Below is a small trained network, with its code and all its weights. Each question gives an input and a target symbol and asks what happens when units are switched off, that is, made to give their printed mean instead of their output.

import numpy as np


def w(rows, s, z=0):
    codes = np.array(rows[::2]) - 128.0
    scale = np.full(codes.shape[1], s)
    scale[-1] = z or s
    return codes * scale


def norm(h):
    return h / np.sqrt((h * h).mean(-1, keepdims=True) + 1e-5)


def f(y):
    return np.maximum(y, 0)


def softmax(a):
    e = np.exp(a - a.max(-1, keepdims=True))
    return e / e.sum(-1, keepdims=True)


def log_softmax(a):
    a = a - a.max(-1, keepdims=True)
    return a - np.log(np.exp(a).sum(-1, keepdims=True))


def net(x, mask):
    ids = ['αβγζηθλμξπτφψω'.index(c) for c in x.split()]
    T = len(ids)
    res = E[ids] + P[:T]
    u = 0
    for l in range(2):
        q, k, v = (norm(res) @ M[l].T for M in (Q, K, V))
        z = softmax(np.where(np.tri(T) > 0, q @ k.T / 2**0.5, -1e9)) @ v
        res = res + np.where(mask[u], z, O[l][:, -1]) @ O[l][:, :-1]
        u += 1
        y = f(norm(res) @ A[l][:, :-1].T + A[l][:, -1])
        res = res + np.where(mask[u : u + 16], y, B[l][:, -1]) @ B[l][:, :-1]
        u += 16
    return log_softmax(norm(res)[-1] @ U[:, :-1].T + U[:, -1])


Q, K, V, O, A, B = {}, {}, {}, {}, {}, {}
E = w([
[167,57,110],'α',
[190,132,98],'β',
[73,157,198],'γ',
[195,88,141],'ζ',
[54,209,157],'η',
[116,141,5],'θ',
[75,161,194],'λ',
[78,166,188],'μ',
[162,150,50],'ξ',
[184,152,82],'π',
[130,207,199],'τ',
[123,173,217],'φ',
[183,165,76],'ψ',
[56,134,218],'ω',
],0.017)
P = w([
[191,67,88],'0',
[125,143,122],'1',
[89,117,157],'2',
[190,160,47],'3',
[129,119,131],'4',
[89,115,157],'5',
[152,149,24],'6',
[141,109,152],'7',
[88,115,156],'8',
[89,249,165],'9',
[124,152,125],'10',
[87,115,155],'11',
[235,80,141],'12',
],0.017)
Q[0] = w([
[161,148,27],'0.h0',
[193,187,2],'0.h0',
],0.0055)
K[0] = w([
[164,93,211],'0.h0',
[2,132,88],'0.h0',
],0.0088)
V[0] = w([
[225,224,138],'0.h0',
[237,253,127],'0.h0',
],0.0047)
O[0] = w([
[172,2,142,228],'0.h0',
[105,252,117,247],'0.h0',
],0.0068,0.0011)
A[0] = w([
[152,152,126,86],'0.n0',
[163,92,86,207],'0.n1',
[118,233,76,218],'0.n2',
[79,108,107,10],'0.n3',
[123,124,149,121],'0.n4',
[185,149,78,237],'0.n5',
[124,162,113,3],'0.n6',
[93,171,70,245],'0.n7',
[120,86,96,83],'0.n8',
[83,210,193,145],'0.n9',
[94,98,75,81],'0.n10',
[2,127,167,228],'0.n11',
[92,177,188,230],'0.n12',
[123,132,183,124],'0.n13',
[131,82,57,37],'0.n14',
[131,94,119,124],'0.n15',
],0.014,0.0044)
B[0] = w([
[126,101,105,141],'0.n0',
[71,143,102,191],'0.n1',
[135,77,179,232],'0.n2',
[149,203,252,130],'0.n3',
[140,139,135,145],'0.n4',
[90,85,105,219],'0.n5',
[155,127,78,131],'0.n6',
[157,115,164,205],'0.n7',
[146,127,123,139],'0.n8',
[134,129,73,245],'0.n9',
[173,166,199,144],'0.n10',
[161,152,117,255],'0.n11',
[149,133,104,242],'0.n12',
[119,170,119,177],'0.n13',
[176,127,173,156],'0.n14',
[119,108,151,139],'0.n15',
],0.011,0.0096)
Q[1] = w([
[34,22,214],'1.h0',
[87,160,254],'1.h0',
],0.0088)
K[1] = w([
[173,78,196],'1.h0',
[46,135,254],'1.h0',
],0.0099)
V[1] = w([
[255,112,117],'1.h0',
[137,113,236],'1.h0',
],0.0064)
O[1] = w([
[27,55,153,255],'1.h0',
[2,195,192,73],'1.h0',
],0.0035,0.003)
A[1] = w([
[75,191,156,98],'1.n0',
[22,176,140,116],'1.n1',
[37,163,73,65],'1.n2',
[164,216,64,119],'1.n3',
[52,248,242,5],'1.n4',
[211,82,69,1],'1.n5',
[37,113,136,78],'1.n6',
[103,219,30,115],'1.n7',
[37,212,190,82],'1.n8',
[75,113,146,48],'1.n9',
[87,134,155,71],'1.n10',
[184,56,172,89],'1.n11',
[66,124,81,96],'1.n12',
[149,29,32,96],'1.n13',
[121,133,122,93],'1.n14',
[194,90,121,61],'1.n15',
],0.012,0.0062)
B[1] = w([
[139,1,146,158],'1.n0',
[173,109,75,153],'1.n1',
[111,239,62,143],'1.n2',
[75,155,128,249],'1.n3',
[209,107,103,169],'1.n4',
[226,134,141,170],'1.n5',
[143,97,86,148],'1.n6',
[122,190,157,236],'1.n7',
[240,69,71,163],'1.n8',
[150,102,102,134],'1.n9',
[122,94,170,131],'1.n10',
[92,173,73,208],'1.n11',
[120,175,162,141],'1.n12',
[140,102,177,253],'1.n13',
[107,135,154,128],'1.n14',
[222,122,53,165],'1.n15',
],0.0094,0.0069)
U = w([
[192,89,82,162],'α',
[184,133,69,107],'β',
[199,124,215,84],'γ',
[99,128,139,116],'ζ',
[59,112,6,46],'η',
[103,109,155,104],'θ',
[88,123,237,184],'λ',
[72,126,139,253],'μ',
[106,129,140,74],'ξ',
[92,130,114,95],'π',
[91,134,119,168],'τ',
[101,130,130,132],'φ',
[100,109,138,82],'ψ',
[79,108,124,133],'ω',
],0.016,0.0047)

Each question gives the input, a string of symbols that net reads in full, and the target symbol t.
The units are the heads (2 rows each of Q, K, V and O) and the neurons (one row each of A and B). Each row of codes is followed by its name. A weight is (code - 128) times the scale printed after its matrix; where a second scale follows, it is the last column's (O, A, B and U).
mask holds one flag per unit, layer by layer, with each layer's heads first. A switched-off unit (its flag False) gives its mean, the last column of its rows in O or B, instead of its output. The means were averaged over made-up inputs and are rounded, as every weight is.
A unit's drop is (log p(t) with every unit on - log p(t) with that unit switched off) / (log p(t) with every unit on - log p(t) with every unit switched off).
The circuit of an input: a set's keep is (log p(t) with only the set's units on - log p(t) with every unit switched off) / (log p(t) with every unit on - log p(t) with every unit switched off). Starting from the 12 units with the biggest drops (on a tie, the unit counted first), units are removed one at a time, each time the one whose removal leaves the highest keep (on an exact tie, the one counted first), for as long as the keep stays at least 0.8.
circuit, biggest first: the units of the circuit, biggest drop first
k most important neurons: the k neurons with the biggest drops, biggest first
top k neurons in layer l: the k neurons of layer l with the biggest drops, biggest first
drop of u: that unit's drop, to one decimal
input β ζ ζ ξ β γ μ, target α: top neuron in layer 0 : 0.n1
input ω β β ψ ω ξ λ, target α: circuit, biggest first : 1.n11; 0.n2; 1.n13
input ξ β θ ω ω φ ω ψ θ π, target α: 2 most important neurons : 0.n2; 0.n9
input π τ β, target η: 4 most important neurons : 0.n2; 0.n1; 1.n2; 0.n7
input ω ω ω τ ξ α γ, target α: top 3 neurons in layer 1 : 1.n11; 1.n7; 1.n3
input π β ω φ η φ π β λ θ ω ω λ, target β: 2 most important neurons : 0.n2; 1.n13
input θ ω β ξ ξ γ ω γ ω β φ μ μ, target β: 2 most important neurons : 0.n2; 1.n13
input φ ω ω ζ ξ φ λ, target α: 2 most important neurons : 0.n1; 1.n11
input θ β ξ ζ ω γ μ, target α: 3 most important neurons : 0.n1; 1.n11; 1.n15
input η ψ ω ψ γ γ α γ ξ, target λ: top 2 neurons in layer 0 : 0.n10; 0.n9
input ω ξ θ, target γ: top 3 neurons in layer 0 : 0.n10; 0.n3; 0.n7
input γ τ θ ξ γ λ λ ω ω β, target α: 2 most important neurons : 0.n2; 0.n9
input φ β τ τ β τ γ, target α: top 3 neurons in layer 1 : 1.n11; 1.n15; 1.n7
input λ φ μ α β λ φ θ ξ ω, target α: circuit, biggest first : 1.n8
input ω γ θ μ ψ β η, target α: 2 most important neurons : 0.n6; 0.n2
input τ γ α γ ω ψ α θ η η, target β: 2 most important neurons : 1.n8; 0.n9
input γ θ θ, target γ: drop of 0.n10 : 0.2
input α ω β β β θ τ θ γ ψ, target α: drop of 0.n2 : 1.9
input α η ω τ γ γ π ω ω ξ, target α: drop of 0.n2 : 1.7
input ω θ β ω ω α ω, target γ: drop of 0.n3 : 0.2
input τ η ξ γ ξ η θ α η γ, target β: top neuron in layer 1 : 1.n8
